Here is a tiny trained network, its code and every weight. The questions are about switching its units off for an input and a class, where a switched-off unit gives its printed mean instead of its output.

import numpy as np


def w(rows, s, z=0):
    codes = np.array(rows[::2]) - 128.0
    scale = np.full(codes.shape[1], s)
    scale[-1] = z or s
    return codes * scale


def f(y):
    return y / 2 * (1 + np.tanh(0.7978845608 * (y + 0.044715 * y**3)))


def log_softmax(a):
    a = a - a.max(-1, keepdims=True)
    return a - np.log(np.exp(a).sum(-1, keepdims=True))


def net(x, mask):
    res = np.array(x, float).reshape(1, 5) / 4 @ E
    y = f(res @ A[0][:, :-1].T + A[0][:, -1])
    res = res + np.where(mask, y, B[0][:, -1]) @ B[0][:, :-1]
    return log_softmax(res[-1] @ U[:, :-1].T + U[:, -1])


A, B = {}, {}
E = w([
[159,167,71,168,152,132,98,192,42,145,91,230],'x0',
[95,110,127,116,164,100,120,111,82,115,119,132],'x1',
[162,103,122,120,248,135,153,143,184,37,32,139],'x2',
[157,85,166,189,66,25,237,146,127,171,91,165],'x3',
[115,133,114,169,113,136,139,127,127,113,124,110],'x4',
],0.013)
A[0] = w([
[153,161,49,173,141,149,121,209,79,127,113,214,77],'n1',
[135,82,116,135,118,149,138,156,149,159,121,127,80],'n2',
[92,112,173,97,152,115,182,74,173,137,137,43,98],'n3',
[117,86,133,141,148,122,121,179,144,109,150,129,4],'n4',
[127,98,198,153,123,55,177,87,122,125,99,178,181],'n5',
[124,111,42,90,109,166,82,141,128,86,131,89,156],'n6',
[116,122,119,99,143,141,109,97,102,118,137,129,143],'n7',
[136,83,169,148,116,73,195,160,104,139,106,125,194],'n8',
[179,111,123,116,149,151,153,143,150,64,43,119,67],'n9',
[103,131,146,138,178,108,133,153,187,92,82,112,37],'n10',
[117,81,171,121,98,129,165,110,164,93,131,55,72],'n11',
[142,68,175,145,76,73,192,156,119,160,86,141,163],'n12',
[101,151,117,142,38,96,64,131,70,148,150,133,6],'n13',
[113,172,117,99,166,182,79,93,132,129,124,95,177],'n14',
[136,127,108,139,135,109,129,148,96,105,141,120,96],'n15',
[163,99,170,163,120,63,133,123,143,142,93,136,138],'n16',
[97,86,214,102,118,131,147,96,168,97,159,64,85],'n17',
[110,126,169,102,72,124,111,92,88,180,195,108,27],'n18',
[101,116,106,88,124,143,123,131,133,126,124,140,125],'n19',
[105,118,114,113,149,189,11,109,138,108,153,107,160],'n20',
[152,151,91,133,141,136,134,190,62,140,108,189,44],'n21',
[124,104,124,118,200,120,147,125,193,79,74,172,48],'n22',
[88,151,123,108,152,206,92,136,110,79,162,123,161],'n23',
[98,101,158,149,137,148,143,96,100,120,128,153,88],'n24',
],0.012,0.0031)
B[0] = w([
[193,83,199,81,181,2,107,57,109,210,30,148,247],'n1',
[175,136,140,137,108,134,171,160,100,96,133,111,138],'n2',
[193,90,151,93,175,82,114,97,94,198,21,134,225],'n3',
[113,175,139,122,137,125,150,127,105,141,119,153,131],'n4',
[153,152,52,110,95,150,146,172,152,101,141,60,233],'n5',
[132,112,83,99,179,154,93,165,176,86,129,97,192],'n6',
[124,171,144,154,109,117,110,155,135,132,124,116,156],'n7',
[162,146,74,100,119,131,99,134,202,82,135,34,231],'n8',
[59,132,187,212,84,247,194,53,90,100,236,170,216],'n9',
[83,99,158,143,119,213,119,75,65,134,183,163,193],'n10',
[147,61,164,100,113,72,126,125,171,198,80,166,209],'n11',
[116,233,35,124,177,153,63,187,183,91,169,77,253],'n12',
[88,130,146,175,113,188,169,79,57,119,190,214,201],'n13',
[123,195,44,103,130,104,143,159,155,85,129,95,209],'n14',
[172,147,165,121,100,118,134,92,161,158,157,129,139],'n15',
[140,199,73,139,131,136,116,149,171,148,161,109,205],'n16',
[168,40,168,150,159,76,106,74,120,167,36,160,224],'n17',
[65,135,177,201,122,219,178,94,52,89,171,223,207],'n18',
[145,138,104,133,77,93,148,136,103,145,161,113,141],'n19',
[143,152,75,85,88,99,117,180,173,87,137,76,228],'n20',
[191,86,164,129,136,83,93,103,95,129,83,115,213],'n21',
[87,138,143,173,95,188,144,85,70,106,185,166,225],'n22',
[128,171,113,144,125,132,103,166,178,101,113,22,211],'n23',
[83,153,113,148,135,96,113,136,123,154,118,147,133],'n24',
],0.008,0.019)
U = w([
[125,190,52,101,107,116,127,254,217,80,166,72,220],'0',
[191,72,209,106,124,44,130,123,126,157,30,155,149],'1',
[35,133,190,156,92,221,165,120,80,96,246,196,12],'2',
],0.0096,0.0011)

Each question gives the input, the list of numbers given to net, and the class t.
The units are the neurons (one row each of A and B). Each row of codes is followed by its name. A weight is (code - 128) times the scale printed after its matrix; where a second scale follows, it is the last column's (A, B and U).
mask holds one flag per neuron, in row order. A switched-off neuron (its flag False) gives its mean, the last column of its row in B, instead of its output. The means were averaged over made-up inputs and are rounded, as every weight is.
A unit's drop is (log p(t) with every unit on - log p(t) with that unit switched off) / (log p(t) with every unit on - log p(t) with every unit switched off).
The circuit of an input: a set's keep is (log p(t) with only the set's units on - log p(t) with every unit switched off) / (log p(t) with every unit on - log p(t) with every unit switched off). Starting from the 12 units with the biggest drops (on a tie, the unit counted first), units are removed one at a time, each time the one whose removal leaves the highest keep (on an exact tie, the one counted first), for as long as the keep stays at least 0.8.
units of the circuit, in order: the units of the circuit, biggest drop first
k most important neurons: the k neurons with the biggest drops, biggest first
drop of u: that unit's drop, to one decimal
input [5,2,0,-3,3], class 1: units of the circuit, in order	(n1)
input [-8,5,2,8,3], class 0: 4 most important neurons	(n12; n5; n8; n1)
input [8,4,0,-7,4], class 1: 3 most important neurons	(n1; n12; n21)
input [-7,-3,-8,5,-7], class 2: 2 most important neurons	(n18; n1)
input [8,-8,0,8,-2], class 0: 2 most important neurons	(n12; n8)
input [-7,-6,-6,3,8], class 1: 3 most important neurons	(n3; n17; n11)
input [-6,-6,5,-5,5], class 1: 2 most important neurons	(n17; n3)
input [0,-2,-3,-2,-2], class 2: 2 most important neurons	(n12; n8)
input [-3,-3,6,7,0], class 0: 2 most important neurons	(n12; n8)
input [-7,3,-6,2,4], class 1: 2 most important neurons	(n3; n17)
input [-6,3,1,-5,-3], class 1: 3 most important neurons	(n17; n3; n12)
input [-8,1,-8,0,-7], class 1: 3 most important neurons	(n17; n3; n9)
input [8,1,7,-5,-4], class 1: 2 most important neurons	(n1; n21)
input [4,1,6,4,3], class 2: units of the circuit, in order	(n9)
input [-4,3,-6,-2,0], class 2: 2 most important neurons	(n18; n1)
input [2,-4,-8,-5,5], class 2: 2 most important neurons	(n13; n18)
input [-5,6,2,6,3], class 0: drop of n12	1.0
input [4,-5,-1,5,-6], class 0: drop of n12	0.2
input [6,7,2,7,4], class 0: drop of n12	0.9
input [3,-8,-4,0,4], class 2: drop of n17	0.3
